Below is a small trained network, with its code and all its weights. Each question gives an input and a target symbol and asks what happens when units are switched off, that is, made to give their printed mean instead of their output.

import numpy as np


def w(rows, s, z=0):
    codes = np.array(rows[::2]) - 128.0
    scale = np.full(codes.shape[1], s)
    scale[-1] = z or s
    return codes * scale


def norm(h):
    return h / np.sqrt((h * h).mean(-1, keepdims=True) + 1e-5)


def f(y):
    return y / 2 * (1 + np.tanh(0.7978845608 * (y + 0.044715 * y**3)))


def softmax(a):
    e = np.exp(a - a.max(-1, keepdims=True))
    return e / e.sum(-1, keepdims=True)


def log_softmax(a):
    a = a - a.max(-1, keepdims=True)
    return a - np.log(np.exp(a).sum(-1, keepdims=True))


def net(x, mask):
    ids = ['Ξεζπφψ'.index(c) for c in x.split()]
    T = len(ids)
    res = E[ids] + P[:T]
    u = 0
    for l in range(2):
        q, k, v = (norm(res) @ M[l].T for M in (Q, K, V))
        z = softmax(np.where(np.tri(T) > 0, q @ k.T / 2**0.5, -1e9)) @ v
        res = res + np.where(mask[u], z, O[l][:, -1]) @ O[l][:, :-1]
        u += 1
        y = f(norm(res) @ A[l][:, :-1].T + A[l][:, -1])
        res = res + np.where(mask[u : u + 8], y, B[l][:, -1]) @ B[l][:, :-1]
        u += 8
    return log_softmax(norm(res)[-1] @ U[:, :-1].T + U[:, -1])


Q, K, V, O, A, B = {}, {}, {}, {}, {}, {}
E = w([
[106,117,70,149,103],'Ξ',
[16,163,94,32,57],'ε',
[155,68,152,65,147],'ζ',
[44,58,161,146,65],'π',
[179,139,125,153,47],'φ',
[242,246,105,156,157],'ψ',
],0.013)
P = w([
[95,157,55,120,177],'0',
[85,253,211,121,176],'1',
[128,146,118,111,72],'2',
[123,121,102,139,255],'3',
[124,141,197,234,202],'4',
[158,129,160,57,73],'5',
],0.0097)
Q[0] = w([
[3,105,147,204,239],'0.h1',
[167,217,81,99,107],'0.h1',
],0.0068)
K[0] = w([
[102,227,21,142,126],'0.h1',
[82,94,195,255,158],'0.h1',
],0.0074)
V[0] = w([
[218,184,114,63,183],'0.h1',
[81,137,116,1,166],'0.h1',
],0.0043)
O[0] = w([
[249,160,45,97,136,7],'0.h1',
[222,3,171,111,131,213],'0.h1',
],0.0052,0.0015)
A[0] = w([
[130,132,29,133,197,16],'0.n1',
[208,152,90,136,55,91],'0.n2',
[21,70,207,63,202,2],'0.n3',
[191,183,176,94,52,131],'0.n4',
[176,173,37,60,88,166],'0.n5',
[203,68,85,163,138,137],'0.n6',
[99,80,194,133,13,59],'0.n7',
[140,140,89,89,255,78],'0.n8',
],0.0086,0.006)
B[0] = w([
[129,204,50,79,5,148],'0.n1',
[105,128,207,106,187,168],'0.n2',
[158,136,118,167,250,203],'0.n3',
[29,70,160,179,72,213],'0.n4',
[207,109,238,90,165,253],'0.n5',
[96,187,254,122,44,163],'0.n6',
[164,214,30,90,63,249],'0.n7',
[127,43,10,225,93,167],'0.n8',
],0.0073,0.0034)
Q[1] = w([
[179,202,130,13,82],'1.h1',
[65,199,253,74,41],'1.h1',
],0.0058)
K[1] = w([
[161,218,126,139,120],'1.h1',
[254,186,111,89,125],'1.h1',
],0.0095)
V[1] = w([
[189,122,122,18,101],'1.h1',
[27,116,119,2,131],'1.h1',
],0.0072)
O[1] = w([
[58,21,6,106,201,64],'1.h1',
[44,53,207,2,196,254],'1.h1',
],0.0064,0.0017)
A[1] = w([
[178,112,213,114,111,127],'1.n1',
[32,84,120,71,4,83],'1.n2',
[196,147,118,86,46,54],'1.n3',
[61,45,87,139,172,239],'1.n4',
[136,46,176,111,77,3],'1.n5',
[26,145,127,164,54,68],'1.n6',
[210,87,143,139,185,78],'1.n7',
[113,133,20,138,8,88],'1.n8',
],0.011,0.005)
B[1] = w([
[129,138,127,68,62,187],'1.n1',
[102,167,78,192,171,254],'1.n2',
[107,91,208,80,216,159],'1.n3',
[150,96,144,151,47,222],'1.n4',
[70,13,128,152,146,131],'1.n5',
[204,129,90,121,173,200],'1.n6',
[106,194,69,186,124,146],'1.n7',
[74,173,146,64,2,235],'1.n8',
],0.0095,0.0072)
U = w([
[194,61,52,158,110,133],'Ξ',
[197,167,57,108,194,209],'ε',
[168,65,148,49,171,253],'ζ',
[102,205,56,136,19,31],'π',
[84,157,199,213,144,83],'φ',
[164,225,254,43,101,36],'ψ',
],0.0078,0.0039)

Each question gives the input, a string of symbols that net reads in full, and the target symbol t.
The units are the heads (2 rows each of Q, K, V and O) and the neurons (one row each of A and B). Each row of codes is followed by its name. A weight is (code - 128) times the scale printed after its matrix; where a second scale follows, it is the last column's (O, A, B and U).
mask holds one flag per unit, layer by layer, with each layer's heads first. A switched-off unit (its flag False) gives its mean, the last column of its rows in O or B, instead of its output. The means were averaged over made-up inputs and are rounded, as every weight is.
A unit's drop is (log p(t) with every unit on - log p(t) with that unit switched off) / (log p(t) with every unit on - log p(t) with every unit switched off).
The circuit of an input: a set's keep is (log p(t) with only the set's units on - log p(t) with every unit switched off) / (log p(t) with every unit on - log p(t) with every unit switched off). Starting from the 12 units with the biggest drops (on a tie, the unit counted first), units are removed one at a time, each time the one whose removal leaves the highest keep (on an exact tie, the one counted first), for as long as the keep stays at least 0.8.
units of the circuit, in order: the units of the circuit, biggest drop first
top k neurons: the k neurons with the biggest drops, biggest first
k most important neurons of layer l: the k neurons of layer l with the biggest drops, biggest first
drop of u: that unit's drop, to one decimal
input φ φ Ξ, target Ξ: 2 most important neurons of layer 1 : 1.n8, 1.n5
input ε π ζ φ, target ψ: top 3 neurons : 0.n6, 0.n4, 1.n1
input φ ζ φ, target ζ: units of the circuit, in order : 0.h1, 1.n3
input φ φ Ξ ζ ζ, target ε: units of the circuit, in order : 1.n8, 1.n7
input ε Ξ ψ ζ, target Ξ: units of the circuit, in order : 0.n8
input φ ε π Ξ Ξ, target ε: units of the circuit, in order : 1.n8, 0.n5, 1.n6
input Ξ Ξ Ξ ε, target ζ: 2 most important neurons of layer 1 : 1.n8, 1.n2
input ε ε φ ζ, target Ξ: 2 most important neurons of layer 0 : 0.n8, 0.n5
input π Ξ ε π ζ Ξ, target ζ: top 3 neurons : 0.n5, 0.n2, 1.n8
input ζ Ξ Ξ, target ζ: 2 most important neurons of layer 1 : 1.n5, 1.n8
input Ξ ζ φ, target ζ: top 2 neurons : 1.n5, 0.n5
input Ξ Ξ φ, target φ: 3 most important neurons of layer 0 : 0.n4, 0.n2, 0.n1
input ε Ξ ψ ε π, target ζ: 2 most important neurons of layer 0 : 0.n8, 0.n1
input ψ φ Ξ Ξ ε Ξ, target ψ: 2 most important neurons of layer 1 : 1.n3, 1.n8
input ζ Ξ ε ε φ, target Ξ: top 3 neurons : 0.n5, 0.n4, 1.n8
input Ξ Ξ Ξ, target Ξ: top neuron : 0.n5
input π π ζ φ ψ Ξ, target ψ: top 2 neurons : 1.n3, 0.n5
input ζ Ξ Ξ Ξ φ, target Ξ: top 3 neurons : 0.n5, 1.n8, 0.n4
input π φ π ζ π, target ψ: 3 most important neurons of layer 0 : 0.n3, 0.n4, 0.n1
input ζ Ξ φ ψ π, target Ξ: 4 most important neurons of layer 0 : 0.n8, 0.n1, 0.n3, 0.n7
input π ε ψ π π, target ψ: drop of 0.n4 : 0.2
input φ ζ Ξ φ, target ψ: drop of 0.h1 : 0.3
input Ξ ε φ, target φ: drop of 1.h1 : 0.3
